[ 10.5 -82.1  -7.4  -6.1 -10.3 -42.5 -23.5]  Nel
[ 32.3 -90.2 -16.6 -16.4 -21.2 -88.2 -71.9]  pakob
[ 13.9 -87.5 -35.6  -7.9 -12.5 -60.5 -55.4]  sop
[ 23.5 -86.5  -4.8 -10.2  -7.3 -30.5 -49.6]  pina
shift +1: [-16.4] | [-16.3]
shift -1: [ -7.4  -6.1 -10.3] | [ -7.5  -6.2 -10.4]
shift -1: [-90.2 -16.6 -16.4] | [-90.3 -16.7 -16.5]
tags:
[-87.4] -> j130
[-71.9] -> j726
[-55.4] -> j924
[-49.6] -> j54
[-55.5] -> j451
[-87.5] -> j325
[-7.9] -> j509
join sop 6:  | j924
asked: [ 23.5 -86.5  -4.8 -10.2  -7.3 -30.5 -49.6] | pina
shift -1: [ -6.1 -10.3 -42.5] | [ -6.2 -10.4 -42.6]
shift +1: [ 13.9 -87.5 -35.6  -7.9] | [ 14.0 -87.4 -35.5  -7.8]

[  6.4 -12.2  52.2 -23.2  53.0  10.7 -66.1 -28.1  61.4 -13.0  79.9  22.3
  33.5   5.6 -41.8 -67.5  22.4  52.3 -59.7] -> zozet
[ 67.0  67.1  29.9  26.3 -18.8 -23.8  55.6  15.5  46.9   3.3 -47.8 -45.1
 -60.4  20.4   0.2  33.3 -32.7 -44.8 -21.9] -> Vap
[-17.7 -22.4  47.4 -11.0  36.6  60.8 -39.0  -5.4  56.3 -58.6  62.9  24.9
  38.0   4.2 -51.3 -65.0  42.7  36.9 -41.4] -> Nel
[ 35.6  48.3  77.7 -17.5  54.3 -36.1 -12.1 -38.4  68.1  11.6 -14.0  34.2
   2.9  -5.0 -24.1  -9.7  20.1  41.7 -61.3] -> Fofa
[ 47.4  41.0  28.0  -7.7 -35.4  27.3  13.7   3.2  56.2 -18.3   3.4 -53.6
 -56.9  13.0 -12.1 -14.2 -37.6 -56.9 -58.1] -> Romif
[-41.2 -46.1 -42.4  24.9  38.0 -25.2 -40.1  15.5 -63.8  11.5   9.1  41.5
 -16.8   6.5  12.1 -14.0 -53.0  58.1  65.0] -> Dem
[-65.1 -37.4 -21.8 -43.9 -71.3  66.5  42.8 -24.4 -13.9 -50.2  26.0 -13.9
 -10.9 -42.3  -1.8  27.4   7.2 -75.9 -36.1] -> pina
[  6.4 -12.2  52.2 -23.2  53.0  10.7 -66.1 -28.1  61.4 -13.0  79.9 -37.4
  13.6  53.9 -27.3 -96.4 -19.1  16.6 -19.9] -> tes
[-41.2 -46.1 -42.4  24.9  38.0 -25.2 -40.1  15.5 -63.8  11.5   9.1  41.5
  50.9   6.5  12.1 -14.0  34.3  58.1  65.0] -> sop
key -> tag
[3.3] -> j439
[11.5] -> j306
[-13.9] -> j257
[-50.2] -> j18
[-50.3] -> j897
[11.6] -> j234
[-13.8] -> j350
join pina 9:  | j18
shift -1: [-12.1 -38.4  68.1  11.6] | [-12.2 -38.5  68.0  11.5]

[ 11.3 -35.7 -42.4  28.1  11.3 -61.5  16.7  46.3   0.0 -86.4   8.8 -90.4
   0.0  33.0 -10.0  14.8   0.0 -29.2 -10.7  40.6  18.5  19.1  59.4  19.7
 -21.9   0.0 -29.7  -9.5 -20.7   3.6   0.0 -30.4  24.9  18.8  33.0   0.0
  13.7 -31.2  15.2 -67.8  28.2   0.0 -19.2 -23.0 -60.9   7.1 -39.2   0.0
 -36.5 -17.8   9.1   7.9  -1.2  55.6  28.7  52.1  36.9  62.7  33.5 -10.0] = Nel
[ 15.1   7.9   1.4   0.0  12.3  19.3  -3.9   8.4   1.9  -7.6  18.7   2.0
 -22.0   5.9  -9.5 -22.8  17.9  -5.1   0.0   0.0   5.7   0.0   0.2   8.7
   8.3  17.1   0.0   4.8   0.0 -20.5  21.1   9.1  -3.7  10.1   0.0  27.2
 -16.9  -6.6  -2.5   2.6 -13.8   0.0   0.0   8.8  12.8 -21.5  11.7  -8.5
  -8.1  17.2  -7.4   0.0 -28.2   0.0  -1.2 -46.8 -24.2  -1.7  -2.3  34.1] = pakob
[  0.0   0.8 -25.8  19.8  35.3 -20.3 -17.1  31.2  -6.9   3.0   3.5 -17.8
  26.1  13.2  12.8  36.4 -14.6  16.0  -6.8   0.0  50.0   2.6  58.6  17.0
  12.5  19.3 -15.4   5.9 -36.8  21.8 -12.4 -36.6 -51.8  20.0  18.0 -28.5
 -64.4 -33.3  -9.9   0.0   9.8  10.6 -40.4 -34.1  -3.5   3.5   6.9 -25.2
  39.5  13.1   1.0 -20.2  17.8 -16.9   0.0  25.7  -3.1   0.0  29.2 -11.5] = Vap
[  2.1  14.3   4.1   1.6   4.7   0.0   5.7 -17.5   3.4   0.0   0.0   0.0
   8.5  -8.5 -18.2   0.0   4.4   7.7   0.0  14.5   4.1  -5.1   2.2 -22.0
  -7.1  -8.0   6.8 -12.6   0.0  -4.5 -13.4   0.0   1.9   0.0   4.0   0.0
   0.0  11.4 -21.4   0.0  18.8   3.0 -16.0   9.0  11.1  -3.2  15.5  17.3
   5.9   0.0   1.1   7.6   0.0   3.8   0.0  10.4   0.9  -8.7  27.2   0.9] = mesi
[  8.1 -14.4 -38.7   0.0  -0.3 -24.1  39.3  58.7   0.0 -30.2   7.6 -61.3
 -20.9   5.9 -19.5  23.5 -32.4   0.0  -9.1  23.7   0.0  14.5  19.8 -36.0
 -12.2  -2.9  -3.2 -45.0 -47.6 -39.0   0.0  60.7  56.8   8.3  36.3  10.1
   0.0  30.0  -1.3  12.6   0.0   0.0 -18.5   0.0 -26.0   0.0   1.3  40.6
 -59.6 -47.3  17.1   0.0   6.2   6.9  48.8   0.0  12.8 -23.4  19.8 -11.7] = tes
[  2.1  14.3 -20.6   1.6   4.7   0.0   5.7 -17.5   3.4   0.0   0.0 -11.4
   8.5  -8.5 -18.2   0.0   4.4   7.7   0.0  14.5   4.1  -5.1   2.2 -22.0
  -7.1  -8.0   6.8 -12.6  -9.6  -4.5   0.0   0.0   1.9   0.0   4.0   0.0
   0.0  11.4 -21.4   0.0  -2.6   3.0 -16.0   9.0  11.1  -3.2  15.5  17.3
   0.0   0.0   1.1   7.6   0.0   3.8   0.0  10.4   0.9  -8.7  27.2   0.9] = Romif
[ -9.6 -21.8   0.0  17.7  -0.9   8.9   0.0  35.7   3.8 -64.3  10.6 -23.9
 -28.0  27.8   8.1 -43.0   4.5  14.2  -5.1   0.0  -8.0  24.5 -15.7  -7.6
   3.8  39.0   0.0  25.6  18.0 -17.3  -8.1  -2.8   9.9  28.3   1.9  41.1
  11.5 -22.5   7.7  -1.9   8.7  -0.7  29.8  -7.7   3.3 -19.3  -2.3  -4.9
   0.0   4.4   0.0   1.9  -2.0 -42.1  -7.5 -32.5 -34.2  10.9 -31.3  34.2] = lise
tags:
[-34.1] -> j558
[4.5] -> j944
[-34.2] -> j248
[13.1] -> j869
[-17.9] -> j611
[17.2] -> j932
[4.4] -> j741
[-17.8] -> j533
[8.9] -> j808
join lise 49:  | j741
shift +1: [17.3  5.9  0.0] | [17.4  6.0  0.1]
asked: [  8.1 -14.4 -38.7   0.0  -0.3 -24.1  39.3  58.7   0.0 -30.2   7.6 -61.3
 -20.9   5.9 -19.5  23.5 -32.4   0.0  -9.1  23.7   0.0  14.5  19.8 -36.0
 -12.2  -2.9  -3.2 -45.0 -47.6 -39.0   0.0  60.7  56.8   8.3  36.3  10.1
   0.0  30.0  -1.3  12.6   0.0   0.0 -18.5   0.0 -26.0   0.0   1.3  40.6
 -59.6 -47.3  17.1   0.0   6.2   6.9  48.8   0.0  12.8 -23.4  19.8 -11.7] | tes

[ -3.1  13.2 -27.0 -16.9 -45.8 -48.1 -23.9  18.4   8.8  34.8] = Dem
[ 14.0  -8.7  -4.3   3.6   7.1 -48.2  37.5   9.6  33.1  89.3] = Nel
[-18.8  11.1 -11.2   6.2  33.5  -6.5 -37.9   2.2  24.6 -23.4] = pakob
[ -3.1  13.2 -27.0 -16.9 -45.8 -48.1  15.6  18.4   8.8  34.8] = Romif
[-18.8  11.1 -11.2   6.2  33.5  -6.5 -37.9   2.2  24.6   1.6] = lise
tags:
[-23.5] -> j518
[89.3] -> j673
[-23.3] -> j168
[-23.4] -> j758
[89.4] -> j51
join pakob 9:  | j758
shift -1: [-45.8] | [-45.9]
shift +1: [-48.1 -23.9  18.4   8.8] | [-48.0 -23.8  18.5   8.9]
asked: [-18.8  11.1 -11.2   6.2  33.5  -6.5 -37.9   2.2  24.6 -23.4] | pakob
shift +1: [24.6] | [24.7]
asked: [-18.8  11.1 -11.2   6.2  33.5  -6.5 -37.9   2.2  24.6   1.6] | lise
asked: [ -3.1  13.2 -27.0 -16.9 -45.8 -48.1  15.6  18.4   8.8  34.8] | Romif

